Below are the code and all the weights of a small trained network. Each question names an input and a target symbol and asks about switching units off, where a switched-off unit gives its printed mean instead of its output.

import numpy as np


def w(rows, s, z=0):
    codes = np.array(rows[::2]) - 128.0
    scale = np.full(codes.shape[1], s)
    scale[-1] = z or s
    return codes * scale


def f(y):
    return y / 2 * (1 + np.tanh(0.7978845608 * (y + 0.044715 * y**3)))


def softmax(a):
    e = np.exp(a - a.max(-1, keepdims=True))
    return e / e.sum(-1, keepdims=True)


def log_softmax(a):
    a = a - a.max(-1, keepdims=True)
    return a - np.log(np.exp(a).sum(-1, keepdims=True))


def net(x, mask):
    ids = ['ΓΛΞΩαβδζηθμπφψ'.index(c) for c in x.split()]
    T = len(ids)
    res = E[ids] + P[:T]
    u = 0
    for l in range(2):
        q, k, v = (res @ M[l].T for M in (Q, K, V))
        z = softmax(np.where(np.tri(T) > 0, q @ k.T / 4**0.5, -1e9)) @ v
        res = res + np.where(mask[u], z, O[l][:, -1]) @ O[l][:, :-1]
        u += 1
        y = f(res @ A[l][:, :-1].T + A[l][:, -1])
        res = res + np.where(mask[u : u + 16], y, B[l][:, -1]) @ B[l][:, :-1]
        u += 16
    return log_softmax(res[-1] @ U[:, :-1].T + U[:, -1])


Q, K, V, O, A, B = {}, {}, {}, {}, {}, {}
E = w([
[133,155,166,34,149,180,92],'Γ',
[106,151,203,142,128,153,219],'Λ',
[113,221,84,154,82,117,109],'Ξ',
[208,88,162,128,198,122,80],'Ω',
[134,216,87,147,130,59,80],'α',
[101,139,127,172,117,180,132],'β',
[110,164,101,184,49,116,138],'δ',
[110,161,123,166,98,157,112],'ζ',
[179,128,140,212,117,74,122],'η',
[129,20,131,196,94,127,125],'θ',
[167,172,108,132,244,125,63],'μ',
[254,109,55,114,86,171,180],'π',
[181,122,181,144,174,154,126],'φ',
[125,106,186,162,117,140,180],'ψ',
],0.022)
P = w([
[251,100,174,163,114,130,47],'0',
[169,147,124,184,123,192,137],'1',
[135,150,113,171,128,170,152],'2',
[131,142,112,156,136,150,150],'3',
[130,131,112,144,143,132,142],'4',
[125,119,105,138,142,122,136],'5',
[128,111,108,125,145,108,134],'6',
[127,103,107,119,144,96,131],'7',
[126,97,106,114,142,85,128],'8',
[126,88,104,109,142,80,126],'9',
],0.014)
Q[0] = w([
[107,91,253,101,173,179,121],'L0H0',
[84,135,93,110,138,42,70],'L0H0',
[74,97,94,130,74,158,156],'L0H0',
[90,188,139,81,112,202,68],'L0H0',
],0.0054)
K[0] = w([
[50,59,187,94,217,123,154],'L0H0',
[79,156,75,146,162,116,75],'L0H0',
[49,99,109,122,48,136,99],'L0H0',
[91,189,138,123,93,200,3],'L0H0',
],0.0062)
V[0] = w([
[152,108,140,179,118,28,126],'L0H0',
[122,139,118,78,1,108,155],'L0H0',
[144,45,149,120,49,132,163],'L0H0',
[144,62,110,79,159,133,104],'L0H0',
],0.0074)
O[0] = w([
[169,112,22,152,184,174,182,95],'L0H0',
[154,60,112,74,118,132,46,3],'L0H0',
[135,254,98,131,188,120,85,28],'L0H0',
[53,165,180,59,44,160,144,145],'L0H0',
],0.0076,0.0063)
A[0] = w([
[123,5,173,149,93,155,129,170],'L0N0',
[160,141,75,151,131,130,84,216],'L0N1',
[135,106,136,96,154,114,196,115],'L0N2',
[80,149,120,179,28,103,170,149],'L0N3',
[117,177,117,112,188,144,37,224],'L0N4',
[160,115,167,125,220,107,138,237],'L0N5',
[168,143,129,184,127,83,92,62],'L0N6',
[2,108,200,157,183,96,118,121],'L0N7',
[86,155,41,110,180,49,195,209],'L0N8',
[94,167,80,144,189,182,106,208],'L0N9',
[22,152,62,65,99,113,213,83],'L0N10',
[86,110,145,198,155,107,121,201],'L0N11',
[194,86,171,151,148,126,65,89],'L0N12',
[148,150,144,114,76,182,66,253],'L0N13',
[132,89,148,150,101,96,132,95],'L0N14',
[53,86,147,73,80,97,103,62],'L0N15',
],0.0095,0.0042)
B[0] = w([
[164,217,222,198,110,88,93,174],'L0N0',
[95,141,133,154,120,130,165,199],'L0N1',
[80,49,133,132,154,154,113,145],'L0N2',
[142,152,201,253,158,135,114,170],'L0N3',
[151,194,230,187,96,121,193,215],'L0N4',
[99,85,125,182,41,78,147,253],'L0N5',
[87,143,179,92,136,77,114,181],'L0N6',
[183,50,58,110,137,69,114,187],'L0N7',
[213,91,128,151,26,109,121,204],'L0N8',
[152,162,161,110,63,38,173,180],'L0N9',
[169,203,234,149,142,100,128,138],'L0N10',
[167,82,128,90,102,48,215,210],'L0N11',
[153,126,194,166,212,151,166,171],'L0N12',
[113,97,57,131,114,117,240,247],'L0N13',
[111,143,214,57,88,139,65,129],'L0N14',
[166,163,130,79,227,3,151,187],'L0N15',
],0.0063,0.0067)
Q[1] = w([
[190,120,87,136,47,2,229],'L1H0',
[78,203,145,148,54,19,206],'L1H0',
[87,21,89,175,42,187,181],'L1H0',
[26,34,253,153,116,107,180],'L1H0',
],0.0052)
K[1] = w([
[157,56,88,98,112,174,3],'L1H0',
[188,160,52,105,93,111,139],'L1H0',
[157,16,116,185,76,48,96],'L1H0',
[221,20,111,144,166,189,141],'L1H0',
],0.0064)
V[1] = w([
[117,161,133,217,120,94,69],'L1H0',
[91,254,192,154,185,90,166],'L1H0',
[156,85,121,179,79,121,178],'L1H0',
[182,85,100,159,164,177,166],'L1H0',
],0.0085)
O[1] = w([
[69,163,167,166,121,143,150,154],'L1H0',
[73,144,132,142,117,96,153,206],'L1H0',
[95,111,106,111,21,203,123,246],'L1H0',
[118,155,55,178,83,152,11,171],'L1H0',
],0.012,0.014)
A[1] = w([
[163,94,95,114,133,171,94,126],'L1N0',
[120,197,195,156,144,109,145,192],'L1N1',
[114,106,133,96,110,119,107,177],'L1N2',
[167,87,141,128,252,89,133,81],'L1N3',
[99,113,141,149,127,96,69,249],'L1N4',
[119,72,73,124,122,133,126,149],'L1N5',
[144,154,133,141,126,102,167,228],'L1N6',
[125,128,151,72,156,108,150,174],'L1N7',
[100,83,102,97,114,176,95,171],'L1N8',
[90,89,129,154,134,123,129,191],'L1N9',
[105,107,114,97,166,100,148,57],'L1N10',
[153,91,126,146,113,78,149,77],'L1N11',
[164,155,142,136,115,74,117,142],'L1N12',
[134,135,122,142,86,163,119,96],'L1N13',
[113,133,132,156,99,157,132,3],'L1N14',
[90,150,152,130,121,177,124,239],'L1N15',
],0.017,0.0044)
B[1] = w([
[100,152,105,155,106,197,145,152],'L1N0',
[161,115,135,128,188,105,103,209],'L1N1',
[161,132,91,129,137,107,159,153],'L1N2',
[180,137,146,118,126,211,253,142],'L1N3',
[108,148,132,117,113,123,200,164],'L1N4',
[99,189,126,90,139,69,125,154],'L1N5',
[110,110,139,149,87,150,126,196],'L1N6',
[104,126,74,153,88,118,96,176],'L1N7',
[143,106,156,158,167,113,149,168],'L1N8',
[145,144,122,101,91,103,126,180],'L1N9',
[141,143,120,75,170,110,44,147],'L1N10',
[142,132,131,104,152,132,104,174],'L1N11',
[130,98,182,148,164,161,172,158],'L1N12',
[152,124,108,124,160,103,122,252],'L1N13',
[126,118,143,98,187,119,121,239],'L1N14',
[158,114,159,168,110,128,146,213],'L1N15',
],0.012,0.021)
U = w([
[146,107,171,157,123,154,160,207],'Γ',
[101,121,97,127,7,137,156,247],'Λ',
[124,106,101,100,116,67,62,176],'Ξ',
[176,108,103,80,181,99,121,41],'Ω',
[119,116,118,115,132,141,130,47],'α',
[107,107,124,116,136,141,127,54],'β',
[123,147,145,104,126,132,116,29],'δ',
[116,110,128,113,135,138,124,38],'ζ',
[116,104,122,114,139,136,129,1],'η',
[161,102,113,130,117,186,84,151],'θ',
[120,132,135,112,131,138,123,53],'μ',
[118,168,155,99,127,130,115,66],'π',
[121,125,107,117,137,133,142,47],'φ',
[121,127,128,112,134,133,127,30],'ψ',
],0.012,0.0037)

Each question gives the input, a string of symbols that net reads in full, and the target symbol t.
The units are the heads (4 rows each of Q, K, V and O) and the neurons (one row each of A and B). Each row of codes is followed by its name. A weight is (code - 128) times the scale printed after its matrix; where a second scale follows, it is the last column's (O, A, B and U).
mask holds one flag per unit, layer by layer, with each layer's heads first. A switched-off unit (its flag False) gives its mean, the last column of its rows in O or B, instead of its output. The means were averaged over made-up inputs and are rounded, as every weight is.
A unit's drop is (log p(t) with every unit on - log p(t) with that unit switched off) / (log p(t) with every unit on - log p(t) with every unit switched off).
The circuit of an input: a set's keep is (log p(t) with only the set's units on - log p(t) with every unit switched off) / (log p(t) with every unit on - log p(t) with every unit switched off). Starting from the 12 units with the biggest drops (on a tie, the unit counted first), units are removed one at a time, each time the one whose removal leaves the highest keep (on an exact tie, the one counted first), for as long as the keep stays at least 0.8.
circuit, biggest first: the units of the circuit, biggest drop first
unit that matters most: the unit with the biggest drop
k most important neurons: the k neurons with the biggest drops, biggest first
k most important neurons of layer l: the k neurons of layer l with the biggest drops, biggest first
input η η ψ Γ Γ μ Γ Γ μ μ, target Ξ: 2 most important neurons of layer 0	[L0N8 L0N15]
input η η Ξ, target Γ: unit that matters most	L1N14
input ζ Γ Γ, target Λ: 3 most important neurons of layer 1	[L1N14 L1N13 L1N7]
input Γ η η Ξ, target Γ: circuit, biggest first	[L0N3 L1N1]
input α θ μ η α ψ ψ δ Γ ζ, target Γ: 2 most important neurons	[L1N8 L1N15]
input Γ μ Γ μ Γ, target Ξ: 2 most important neurons of layer 0	[L0N15 L0N13]
input Γ π Γ, target θ: 4 most important neurons	[L1N0 L0N13 L0N4 L1N8]
input Γ ψ Γ μ β Γ Γ Γ Γ θ, target Γ: 2 most important neurons	[L0N0 L1N12]
input η ψ Γ μ μ, target Λ: circuit, biggest first	[L0H0 L0N5 L1H0]
input η ψ Λ μ μ Λ φ ζ Γ, target Γ: circuit, biggest first	[L1N8 L0H0 L1N15 L1H0]
input Γ Γ η Γ ψ α Γ μ ψ α, target Λ: 3 most important neurons of layer 0	[L0N13 L0N7 L0N8]
input μ η α, target Γ: 2 most important neurons of layer 0	[L0N13 L0N3]
input Γ θ Γ φ μ ψ η π β, target θ: circuit, biggest first	[L1H0 L1N13]
input μ Γ Γ Γ δ, target Γ: circuit, biggest first	[L0N3]
input Γ Γ Γ, target Ξ: 2 most important neurons of layer 0	[L0N13 L0N15]
input Ξ μ Γ η α, target Γ: 2 most important neurons	[L0N13 L0N6]
input η α η Γ μ Γ δ α, target Λ: circuit, biggest first	[L1N1 L0N8]
input Γ μ Γ η Γ ψ μ δ Γ, target Ω: 3 most important neurons	[L0N15 L0N5 L1N3]
input δ π Ξ Γ Γ Γ, target Λ: 4 most important neurons of layer 1	[L1N0 L1N14 L1N1 L1N11]
input Γ μ Γ Γ Γ Γ Γ Γ Γ, target Ω: circuit, biggest first	[L1H0]
input Γ Ω μ η η, target Λ: circuit, biggest first	[L0H0 L0N4 L1H0 L0N8]
input η Λ μ, target Γ: 2 most important neurons	[L0N13 L0N4]
input μ η Γ, target Γ: 2 most important neurons	[L1N15 L1N8]
input Γ μ ψ β η Λ η, target Λ: 3 most important neurons	[L0N6 L0N4 L1N1]
input μ Γ η Γ Γ μ η φ Γ η, target Ξ: 2 most important neurons of layer 1	[L1N14 L1N13]
input η Γ Γ μ, target Γ: 3 most important neurons	[L0N6 L1N12 L0N9]
input Λ α Λ Γ Ω Γ ζ, target Γ: 2 most important neurons of layer 1	[L1N15 L1N7]
input μ Ω ψ Γ Γ μ Γ Ω, target Λ: 2 most important neurons	[L1N1 L0N4]
input Γ μ θ Γ η μ, target Λ: most important neuron	[L1N1]
input η Γ μ μ θ μ, target Ξ: 3 most important neurons	[L0N8 L0N7 L0N11]
